Here is a tiny trained network, its code and every weight. The questions are about switching its units off for an input and a target symbol, where a switched-off unit gives its printed mean instead of its output.

import numpy as np


def w(rows, s, z=0):
    codes = np.array(rows[::2]) - 128.0
    scale = np.full(codes.shape[1], s)
    scale[-1] = z or s
    return codes * scale


def f(y):
    return np.maximum(y, 0)


def softmax(a):
    e = np.exp(a - a.max(-1, keepdims=True))
    return e / e.sum(-1, keepdims=True)


def log_softmax(a):
    a = a - a.max(-1, keepdims=True)
    return a - np.log(np.exp(a).sum(-1, keepdims=True))


def net(x, mask):
    ids = ['ΓΞΦΨΩαβδεζηλμπστ'.index(c) for c in x.split()]
    T = len(ids)
    res = E[ids] + P[:T]
    q, k, v = (res @ M[0].T for M in (Q, K, V))
    z = softmax(np.where(np.tri(T) > 0, q @ k.T / 2**0.5, -1e9)) @ v
    res = res + np.where(mask[0], z, O[0][:, -1]) @ O[0][:, :-1]
    y = f(res @ A[0][:, :-1].T + A[0][:, -1])
    res = res + np.where(mask[1:25], y, B[0][:, -1]) @ B[0][:, :-1]
    return log_softmax(res[-1] @ U[:, :-1].T + U[:, -1])


Q, K, V, O, A, B = {}, {}, {}, {}, {}, {}
E = w([
[166,185,157,100,80,67,43,153],'Γ',
[98,137,71,222,100,136,82,108],'Ξ',
[165,69,154,105,159,88,114,161],'Φ',
[153,188,158,70,135,87,104,67],'Ψ',
[147,67,75,129,76,109,91,143],'Ω',
[148,72,143,96,166,107,139,125],'α',
[135,85,95,110,145,102,143,161],'β',
[144,92,67,157,83,82,100,200],'δ',
[168,182,155,86,101,71,73,115],'ε',
[114,106,108,141,143,102,182,137],'ζ',
[139,200,78,99,67,109,60,110],'η',
[160,71,114,122,128,69,119,199],'λ',
[116,226,141,106,120,96,145,59],'μ',
[114,196,1,75,79,111,104,111],'π',
[157,78,217,127,164,89,106,115],'σ',
[88,116,148,166,183,136,66,23],'τ',
],0.019)
P = w([
[144,77,145,106,23,2,118,70],'0',
[101,134,176,98,120,119,135,186],'1',
[174,143,112,112,172,90,172,140],'2',
[101,150,158,75,160,227,97,242],'3',
[207,154,91,98,205,165,149,154],'4',
[122,153,136,66,190,241,110,245],'5',
],0.009)
Q[0] = w([
[18,111,180,68,121,214,101,237],'head 0',
[127,18,83,253,247,215,98,135],'head 0',
],0.03)
K[0] = w([
[244,138,73,179,161,101,138,81],'head 0',
[117,163,154,106,168,255,105,189],'head 0',
],0.039)
V[0] = w([
[79,51,188,2,202,153,182,9],'head 0',
[197,61,182,86,208,41,35,194],'head 0',
],0.016)
O[0] = w([
[251,183,116,186,146,144,117,113,163],'head 0',
[84,119,96,189,218,76,123,177,250],'head 0',
],0.012,0.022)
A[0] = w([
[93,93,114,239,107,194,141,52,147],'neuron 0',
[132,73,129,177,156,145,175,173,65],'neuron 1',
[69,50,134,166,142,152,145,135,63],'neuron 2',
[95,156,216,161,176,163,194,107,146],'neuron 3',
[90,147,132,83,122,133,91,84,42],'neuron 4',
[131,94,39,149,92,133,146,105,113],'neuron 5',
[127,191,171,112,73,158,156,123,83],'neuron 6',
[159,231,141,33,86,122,142,158,193],'neuron 7',
[101,1,146,163,103,168,188,148,179],'neuron 8',
[144,79,138,168,87,103,81,34,134],'neuron 9',
[122,80,132,226,157,141,148,134,26],'neuron 10',
[149,230,136,55,122,92,115,146,215],'neuron 11',
[199,223,138,89,83,147,137,108,149],'neuron 12',
[117,58,144,87,92,148,172,133,18],'neuron 13',
[67,41,145,118,106,135,147,129,103],'neuron 14',
[181,205,120,140,129,154,123,103,99],'neuron 15',
[160,141,183,42,180,96,135,160,125],'neuron 16',
[93,165,117,86,163,82,125,120,66],'neuron 17',
[137,135,140,164,110,129,161,181,161],'neuron 18',
[182,75,139,163,102,193,163,134,145],'neuron 19',
[95,130,96,147,177,121,88,117,123],'neuron 20',
[98,83,152,199,157,181,120,74,101],'neuron 21',
[177,243,145,61,74,140,138,108,11],'neuron 22',
[127,183,118,165,155,118,97,114,89],'neuron 23',
],0.0098,0.012)
B[0] = w([
[91,175,100,161,138,147,119,175,146],'neuron 0',
[121,118,169,73,121,87,72,90,203],'neuron 1',
[151,114,156,146,63,124,196,94,183],'neuron 2',
[149,118,104,105,126,98,102,156,153],'neuron 3',
[154,106,134,137,138,125,205,198,144],'neuron 4',
[102,157,166,151,106,131,178,129,136],'neuron 5',
[90,51,80,75,130,100,132,114,137],'neuron 6',
[177,184,201,115,180,91,129,69,157],'neuron 7',
[155,199,57,106,142,84,143,188,177],'neuron 8',
[155,136,132,72,163,168,108,160,146],'neuron 9',
[84,116,82,106,85,254,109,157,221],'neuron 10',
[95,74,23,63,105,154,168,128,177],'neuron 11',
[14,153,196,150,203,116,131,135,173],'neuron 12',
[151,37,189,229,90,68,80,155,150],'neuron 13',
[103,159,130,129,175,208,93,46,187],'neuron 14',
[168,56,119,129,35,88,57,122,192],'neuron 15',
[113,164,103,154,89,131,154,123,161],'neuron 16',
[136,94,123,170,129,193,79,123,176],'neuron 17',
[141,129,118,165,145,141,171,107,180],'neuron 18',
[100,88,115,101,130,139,218,112,148],'neuron 19',
[156,123,183,109,107,65,114,159,251],'neuron 20',
[119,107,116,143,176,113,180,141,149],'neuron 21',
[195,179,110,210,47,178,120,223,139],'neuron 22',
[142,164,162,130,174,159,181,80,229],'neuron 23',
],0.021,0.022)
U = w([
[91,174,110,25,124,203,88,35,43],'Γ',
[177,165,211,183,117,93,127,102,78],'Ξ',
[95,42,228,99,94,132,81,138,44],'Φ',
[180,87,75,93,29,157,139,107,213],'Ψ',
[102,254,99,61,173,80,94,92,174],'Ω',
[220,165,149,84,91,187,70,75,90],'α',
[110,96,128,151,159,4,103,230,218],'β',
[61,161,180,124,139,95,39,44,20],'δ',
[116,181,138,78,50,79,85,184,208],'ε',
[123,137,45,109,182,122,189,178,253],'ζ',
[61,166,77,197,114,206,129,152,178],'η',
[34,73,58,71,31,148,69,140,90],'λ',
[100,153,212,66,132,125,194,108,91],'μ',
[170,139,191,54,185,10,91,54,127],'π',
[82,176,163,110,254,127,77,145,126],'σ',
[99,36,155,115,152,133,156,51,90],'τ',
],0.0045,0.0043)

Each question gives the input, a string of symbols that net reads in full, and the target symbol t.
The units are the heads (2 rows each of Q, K, V and O) and the neurons (one row each of A and B). Each row of codes is followed by its name. A weight is (code - 128) times the scale printed after its matrix; where a second scale follows, it is the last column's (O, A, B and U).
mask holds one flag per unit, heads first, then neurons. A switched-off unit (its flag False) gives its mean, the last column of its rows in O or B, instead of its output. The means were averaged over made-up inputs and are rounded, as every weight is.
A unit's drop is (log p(t) with every unit on - log p(t) with that unit switched off) / (log p(t) with every unit on - log p(t) with every unit switched off).
The circuit of an input: a set's keep is (log p(t) with only the set's units on - log p(t) with every unit switched off) / (log p(t) with every unit on - log p(t) with every unit switched off). Starting from the 12 units with the biggest drops (on a tie, the unit counted first), units are removed one at a time, each time the one whose removal leaves the highest keep (on an exact tie, the one counted first), for as long as the keep stays at least 0.8.
units of the circuit, in order: the units of the circuit, biggest drop first
most important unit: the unit with the biggest drop
top k neurons: the k neurons with the biggest drops, biggest first
input Ω σ σ, target σ: units of the circuit, in order => [neuron 15; neuron 2]
input π Ω β λ, target β: top 3 neurons => [neuron 14; neuron 23; neuron 11]
input Ξ λ ε, target τ: top neuron => [neuron 13]
input μ Φ Γ Φ, target Γ: top 2 neurons => [neuron 14; neuron 2]
input Ψ Ω λ ζ, target λ: top 3 neurons => [neuron 10; neuron 23; neuron 1]
input λ τ Ω, target τ: top 2 neurons => [neuron 12; neuron 15]
input ε σ τ ε, target β: units of the circuit, in order => [head 0; neuron 14]
input σ Φ Γ Ψ α, target Ψ: units of the circuit, in order => [neuron 12; neuron 14]
input α μ μ, target Ψ: units of the circuit, in order => [neuron 15; neuron 11; head 0]
input μ Φ μ, target ε: top 2 neurons => [neuron 22; neuron 12]
input ζ Ξ α Φ η, target Ω: top 2 neurons => [neuron 7; neuron 12]
input τ Ψ σ ε π Φ, target π: units of the circuit, in order => [neuron 7; neuron 10; head 0]
input τ Γ μ σ, target μ: units of the circuit, in order => [neuron 12; head 0; neuron 19]
input Ξ Ψ η α σ, target α: units of the circuit, in order => [head 0; neuron 10; neuron 12]
input Ψ δ α λ λ, target λ: most important unit => head 0
input λ Γ μ, target Φ: units of the circuit, in order => [head 0; neuron 17; neuron 20; neuron 8]
input ζ η Φ π ε Ψ, target Ω: top 4 neurons => [neuron 7; neuron 10; neuron 12; neuron 20]
input Φ Ξ μ μ, target σ: units of the circuit, in order => [head 0; neuron 15]
input Γ Ψ λ Ξ Φ Φ, target Φ: top 2 neurons => [neuron 10; neuron 1]
input Γ π Ω α Ψ Φ, target Ψ: units of the circuit, in order => [head 0; neuron 12; neuron 14]
input μ β Φ, target β: units of the circuit, in order => [neuron 14]
input η μ Ω, target μ: units of the circuit, in order => [neuron 12; head 0; neuron 19]
input ε Φ Φ ζ Ξ Φ, target Ξ: top 2 neurons => [neuron 13; neuron 14]
input δ δ ε σ μ, target η: top 4 neurons => [neuron 14; neuron 17; neuron 1; neuron 8]
